Below are the code and all the weights of a small trained network. Each question names an input and a class and asks about switching units off, where a switched-off unit gives its printed mean instead of its output.

import numpy as np


def w(rows, s, z=0):
    codes = np.array(rows[::2]) - 128.0
    scale = np.full(codes.shape[1], s)
    scale[-1] = z or s
    return codes * scale


def norm(h):
    return h / np.sqrt((h * h).mean(-1, keepdims=True) + 1e-5)


def f(y):
    return y / 2 * (1 + np.tanh(0.7978845608 * (y + 0.044715 * y**3)))


def log_softmax(a):
    a = a - a.max(-1, keepdims=True)
    return a - np.log(np.exp(a).sum(-1, keepdims=True))


def net(x, mask):
    res = np.array(x, float).reshape(1, 7) / 4 @ E
    u = 0
    for l in range(4):
        y = f(norm(res) @ A[l][:, :-1].T + A[l][:, -1])
        res = res + np.where(mask[u : u + 5], y, B[l][:, -1]) @ B[l][:, :-1]
        u += 5
    return log_softmax(norm(res)[-1] @ U[:, :-1].T + U[:, -1])


A, B = {}, {}
E = w([
[128,129,122,128,130,128,126],'x0',
[127,128,126,128,129,128,128],'x1',
[78,148,132,148,103,66,107],'x2',
[127,127,131,128,129,127,130],'x3',
[193,62,105,251,99,149,99],'x4',
[128,124,128,127,129,129,124],'x5',
[142,105,38,68,9,114,175],'x6',
],0.0022)
A[0] = w([
[81,169,199,107,252,123,95,89],'L0N0',
[122,140,155,163,162,77,83,71],'L0N1',
[188,100,205,199,196,153,122,133],'L0N2',
[115,172,201,68,172,147,110,9],'L0N3',
[170,137,181,211,187,56,91,99],'L0N4',
],0.0038,0.0014)
B[0] = w([
[233,138,152,107,120,72,214,252],'L0N0',
[68,131,181,193,110,109,151,140],'L0N1',
[149,185,41,122,115,194,48,222],'L0N2',
[170,61,111,214,100,104,207,164],'L0N3',
[3,34,123,145,31,204,123,196],'L0N4',
],0.0035,0.0022)
A[1] = w([
[247,206,129,95,189,109,130,7],'L1N0',
[38,113,142,183,62,21,113,223],'L1N1',
[213,10,12,159,23,99,79,29],'L1N2',
[200,78,192,173,170,153,137,190],'L1N3',
[68,89,163,209,70,2,150,137],'L1N4',
],0.0037,0.002)
B[1] = w([
[160,126,213,122,172,90,186,139],'L1N0',
[95,164,175,117,132,44,81,227],'L1N1',
[149,179,252,144,193,67,232,255],'L1N2',
[150,146,58,66,89,29,167,180],'L1N3',
[110,218,206,176,218,21,147,195],'L1N4',
],0.0035,0.0027)
A[2] = w([
[212,82,141,70,111,128,243,94],'L2N0',
[67,208,140,78,123,4,135,164],'L2N1',
[146,115,53,171,80,183,151,250],'L2N2',
[120,107,112,23,134,163,183,71],'L2N3',
[210,118,114,200,136,60,191,104],'L2N4',
],0.0044,0.0014)
B[2] = w([
[32,92,122,89,171,169,113,230],'L2N0',
[234,153,59,179,119,166,59,254],'L2N1',
[190,106,174,56,192,109,92,153],'L2N2',
[62,108,123,254,51,108,115,165],'L2N3',
[89,185,134,64,210,113,163,200],'L2N4',
],0.0046)
A[3] = w([
[109,164,193,174,139,61,63,98],'L3N0',
[93,67,90,85,128,196,91,20],'L3N1',
[112,85,208,93,210,169,195,151],'L3N2',
[2,81,149,184,92,97,76,2],'L3N3',
[249,150,143,102,186,92,156,101],'L3N4',
],0.0057,0.0021)
B[3] = w([
[94,58,103,38,119,193,228,203],'L3N0',
[90,97,217,199,119,119,216,153],'L3N1',
[228,149,50,54,173,113,38,255],'L3N2',
[37,42,11,2,60,238,205,158],'L3N3',
[15,71,206,211,36,148,173,247],'L3N4',
],0.0047,0.0038)
U = w([
[231,190,75,7,255,67,70,210],'0',
[4,27,30,62,23,245,206,96],'1',
[69,244,227,230,60,9,243,185],'2',
[219,254,8,207,3,47,12,95],'3',
[238,21,235,224,99,252,8,3],'4',
],0.0071,0.0035)

Each question gives the input, the list of numbers given to net, and the class t.
The units are the neurons (one row each of A and B). Each row of codes is followed by its name. A weight is (code - 128) times the scale printed after its matrix; where a second scale follows, it is the last column's (A, B and U).
mask holds one flag per neuron, layer by layer. A switched-off neuron (its flag False) gives its mean, the last column of its row in B, instead of its output. The means were averaged over made-up inputs and are rounded, as every weight is.
A unit's drop is (log p(t) with every unit on - log p(t) with that unit switched off) / (log p(t) with every unit on - log p(t) with every unit switched off).
The circuit of an input: a set's keep is (log p(t) with only the set's units on - log p(t) with every unit switched off) / (log p(t) with every unit on - log p(t) with every unit switched off). Starting from the 12 units with the biggest drops (on a tie, the unit counted first), units are removed one at a time, each time the one whose removal leaves the highest keep (on an exact tie, the one counted first), for as long as the keep stays at least 0.8.
units of the circuit, in order: the units of the circuit, biggest drop first
top k neurons: the k neurons with the biggest drops, biggest first
top k neurons in layer l: the k neurons of layer l with the biggest drops, biggest first
drop when u is switched off: that unit's drop, to one decimal
input [-4,5,5,-2,0,4,1], class 3: units of the circuit, in order -> [L2N1]
input [-4,-4,-3,-2,7,-3,1], class 0: top 2 neurons -> [L1N2; L2N1]
input [8,7,1,2,6,8,-8], class 1: units of the circuit, in order -> [L0N4; L3N3]
input [3,5,0,3,1,0,6], class 0: top 2 neurons -> [L2N0; L0N1]
input [1,-1,7,5,1,2,0], class 1: top 4 neurons -> [L3N0; L0N0; L0N4; L1N2]
input [-2,7,3,0,-7,-1,-4], class 2: top 2 neurons -> [L3N4; L2N1]
input [-8,4,-2,-6,8,3,7], class 0: top 2 neurons -> [L3N2; L1N2]
input [-7,8,6,-2,1,-7,-6], class 1: top 2 neurons -> [L0N4; L3N0]
input [-8,-3,3,-6,4,8,1], class 2: top 2 neurons -> [L1N2; L2N0]
input [-3,2,-2,6,8,2,6], class 0: top 2 neurons -> [L3N2; L1N2]
input [-3,3,5,-6,5,0,1], class 2: top 3 neurons -> [L1N2; L2N0; L1N4]
input [6,3,1,0,8,8,7], class 2: top 3 neurons -> [L3N4; L0N2; L0N4]
input [-3,6,5,5,-5,2,2], class 3: top 2 neurons -> [L2N1; L1N2]
input [-7,3,8,-6,8,1,1], class 2: units of the circuit, in order -> [L1N2]
input [-2,0,3,-7,1,-1,-4], class 1: top 3 neurons -> [L0N4; L3N0; L0N2]
input [-2,-3,1,0,-6,5,4], class 3: top 3 neurons in layer 0 -> [L0N4; L0N0; L0N2]
input [-8,2,-2,6,8,8,2], class 0: top 3 neurons -> [L1N2; L3N2; L2N1]
input [-4,3,7,2,-4,-7,8], class 3: drop when L2N1 is switched off -> 0.1
input [-6,4,-3,7,7,-1,3], class 0: drop when L3N2 is switched off -> 0.1
input [-6,-2,2,-5,-2,-2,-3], class 2: drop when L3N4 is switched off -> 0.1
